Here is a tiny trained network, its code and every weight. The questions are about switching its units off for an input and a target symbol, where a switched-off unit gives its printed mean instead of its output.

import numpy as np


def w(rows, s, z=0):
    codes = np.array(rows[::2]) - 128.0
    scale = np.full(codes.shape[1], s)
    scale[-1] = z or s
    return codes * scale


def norm(h):
    return h / np.sqrt((h * h).mean(-1, keepdims=True) + 1e-5)


def f(y):
    return np.maximum(y, 0)


def softmax(a):
    e = np.exp(a - a.max(-1, keepdims=True))
    return e / e.sum(-1, keepdims=True)


def log_softmax(a):
    a = a - a.max(-1, keepdims=True)
    return a - np.log(np.exp(a).sum(-1, keepdims=True))


def net(x, mask):
    ids = ['Γηθσφω'.index(c) for c in x.split()]
    T = len(ids)
    res = E[ids] + P[:T]
    r = norm(res)
    for j in range(2):
        rows = slice(3 * j, 3 * j + 3)
        q, k, v = (r @ M[0][rows].T for M in (Q, K, V))
        z = softmax(np.where(np.tri(T) > 0, q @ k.T / 3**0.5, -1e9)) @ v
        o = O[0][rows]
        res = res + np.where(mask[j], z, o[:, -1]) @ o[:, :-1]
    y = f(norm(res) @ A[0][:, :-1].T + A[0][:, -1])
    res = res + np.where(mask[2:18], y, B[0][:, -1]) @ B[0][:, :-1]
    return log_softmax(norm(res)[-1] @ U[:, :-1].T + U[:, -1])


Q, K, V, O, A, B = {}, {}, {}, {}, {}, {}
E = w([
[171,141,135,135],'Γ',
[115,128,95,131],'η',
[134,83,105,146],'θ',
[114,134,95,189],'σ',
[4,107,140,61],'φ',
[81,144,172,155],'ω',
],0.019)
P = w([
[144,125,110,164],'0',
[73,218,140,125],'1',
[193,112,102,122],'2',
[95,50,124,222],'3',
[97,74,147,1],'4',
[181,132,177,120],'5',
[132,76,152,201],'6',
],0.0094)
Q[0] = w([
[121,32,159,126],'head 1',
[154,104,95,139],'head 1',
[122,161,151,196],'head 1',
[91,134,81,97],'head 2',
[163,5,175,145],'head 2',
[33,167,175,134],'head 2',
],0.02)
K[0] = w([
[28,210,143,129],'head 1',
[130,145,131,79],'head 1',
[118,62,174,145],'head 1',
[127,107,58,136],'head 2',
[94,57,253,35],'head 2',
[16,179,127,184],'head 2',
],0.016)
V[0] = w([
[97,192,196,157],'head 1',
[129,175,10,108],'head 1',
[56,90,97,57],'head 1',
[192,146,30,119],'head 2',
[127,93,222,217],'head 2',
[218,89,40,128],'head 2',
],0.012)
O[0] = w([
[255,119,118,151,127],'head 1',
[100,221,247,137,228],'head 1',
[54,70,154,234,95],'head 1',
[139,114,206,136,189],'head 2',
[169,238,91,103,161],'head 2',
[167,124,199,196,253],'head 2',
],0.008,0.005)
A[0] = w([
[10,103,184,26,23],'neuron 1',
[60,168,218,103,162],'neuron 2',
[162,149,103,251,6],'neuron 3',
[173,184,154,27,116],'neuron 4',
[188,144,116,141,46],'neuron 5',
[170,102,46,152,172],'neuron 6',
[128,148,28,23,175],'neuron 7',
[160,235,91,198,89],'neuron 8',
[93,60,140,86,120],'neuron 9',
[73,58,75,88,60],'neuron 10',
[92,142,118,52,71],'neuron 11',
[81,61,200,25,173],'neuron 12',
[192,142,113,122,83],'neuron 13',
[161,120,102,111,141],'neuron 14',
[154,135,162,93,81],'neuron 15',
[101,109,43,214,105],'neuron 16',
],0.011,0.0027)
B[0] = w([
[12,100,55,84,187],'neuron 1',
[177,90,155,87,254],'neuron 2',
[64,95,39,183,216],'neuron 3',
[187,75,113,59,189],'neuron 4',
[90,148,129,171,161],'neuron 5',
[80,75,165,98,175],'neuron 6',
[180,2,96,141,186],'neuron 7',
[132,232,123,194,210],'neuron 8',
[107,136,87,171,155],'neuron 9',
[68,144,83,54,156],'neuron 10',
[84,87,108,95,152],'neuron 11',
[125,206,112,125,187],'neuron 12',
[107,126,134,183,167],'neuron 13',
[139,90,137,142,152],'neuron 14',
[122,154,147,132,155],'neuron 15',
[198,212,160,118,186],'neuron 16',
],0.022,0.0065)
U = w([
[190,183,167,118,250],'Γ',
[68,148,255,133,75],'η',
[109,63,191,214,140],'θ',
[103,201,122,215,181],'σ',
[48,151,102,98,179],'φ',
[196,85,66,131,30],'ω',
],0.0092,0.0022)

Each question gives the input, a string of symbols that net reads in full, and the target symbol t.
The units are the heads (3 rows each of Q, K, V and O) and the neurons (one row each of A and B). Each row of codes is followed by its name. A weight is (code - 128) times the scale printed after its matrix; where a second scale follows, it is the last column's (O, A, B and U).
mask holds one flag per unit, heads first, then neurons. A switched-off unit (its flag False) gives its mean, the last column of its rows in O or B, instead of its output. The means were averaged over made-up inputs and are rounded, as every weight is.
A unit's drop is (log p(t) with every unit on - log p(t) with that unit switched off) / (log p(t) with every unit on - log p(t) with every unit switched off).
The circuit of an input: a set's keep is (log p(t) with only the set's units on - log p(t) with every unit switched off) / (log p(t) with every unit on - log p(t) with every unit switched off). Starting from the 12 units with the biggest drops (on a tie, the unit counted first), units are removed one at a time, each time the one whose removal leaves the highest keep (on an exact tie, the one counted first), for as long as the keep stays at least 0.8.
units of the circuit, in order: the units of the circuit, biggest drop first
k most important neurons: the k neurons with the biggest drops, biggest first
which heads matter: for each layer, one digit per head in row order, 1 if its drop is at least 0.15 and else 0, layers parted by /
drop of u: that unit's drop, to one decimal
input θ ω φ, target ω: units of the circuit, in order => head 1
input θ φ σ θ σ, target σ: units of the circuit, in order => head 1; neuron 16
input Γ σ σ σ θ, target Γ: units of the circuit, in order => head 1; neuron 3
input θ σ Γ σ η, target Γ: units of the circuit, in order => head 1; neuron 3
input σ ω η σ, target ω: units of the circuit, in order => head 2; neuron 7
input Γ φ φ σ, target φ: which heads matter => 01
input θ η θ ω σ, target η: 3 most important neurons => neuron 7; neuron 4; neuron 3
input θ θ φ Γ, target φ: 2 most important neurons => neuron 10; neuron 8
input θ σ η θ η, target Γ: units of the circuit, in order => head 1; head 2; neuron 12
input Γ Γ θ θ σ θ θ, target σ: units of the circuit, in order => head 2; neuron 7
input θ φ θ θ θ, target σ: which heads matter => 10
input σ φ θ, target θ: which heads matter => 01
input σ σ θ φ φ σ Γ, target φ: which heads matter => 11
input θ ω σ φ, target ω: units of the circuit, in order => head 2; neuron 7
input Γ θ θ θ φ θ σ, target φ: units of the circuit, in order => head 2; neuron 10
input θ θ θ, target θ: units of the circuit, in order => head 2
input Γ φ θ θ θ ω, target φ: which heads matter => 10
input θ σ θ φ θ, target Γ: units of the circuit, in order => head 1; neuron 3
input η Γ φ η, target φ: 2 most important neurons => neuron 10; neuron 8
input θ σ Γ ω Γ ω σ, target ω: units of the circuit, in order => head 1
input θ φ θ θ, target φ: 2 most important neurons => neuron 10; neuron 6
input θ ω θ Γ σ, target θ: 2 most important neurons => neuron 6; neuron 1
input Γ θ ω, target ω: drop of head 2 => 0.4
input θ ω ω σ Γ, target θ: drop of neuron 4 => 0.0
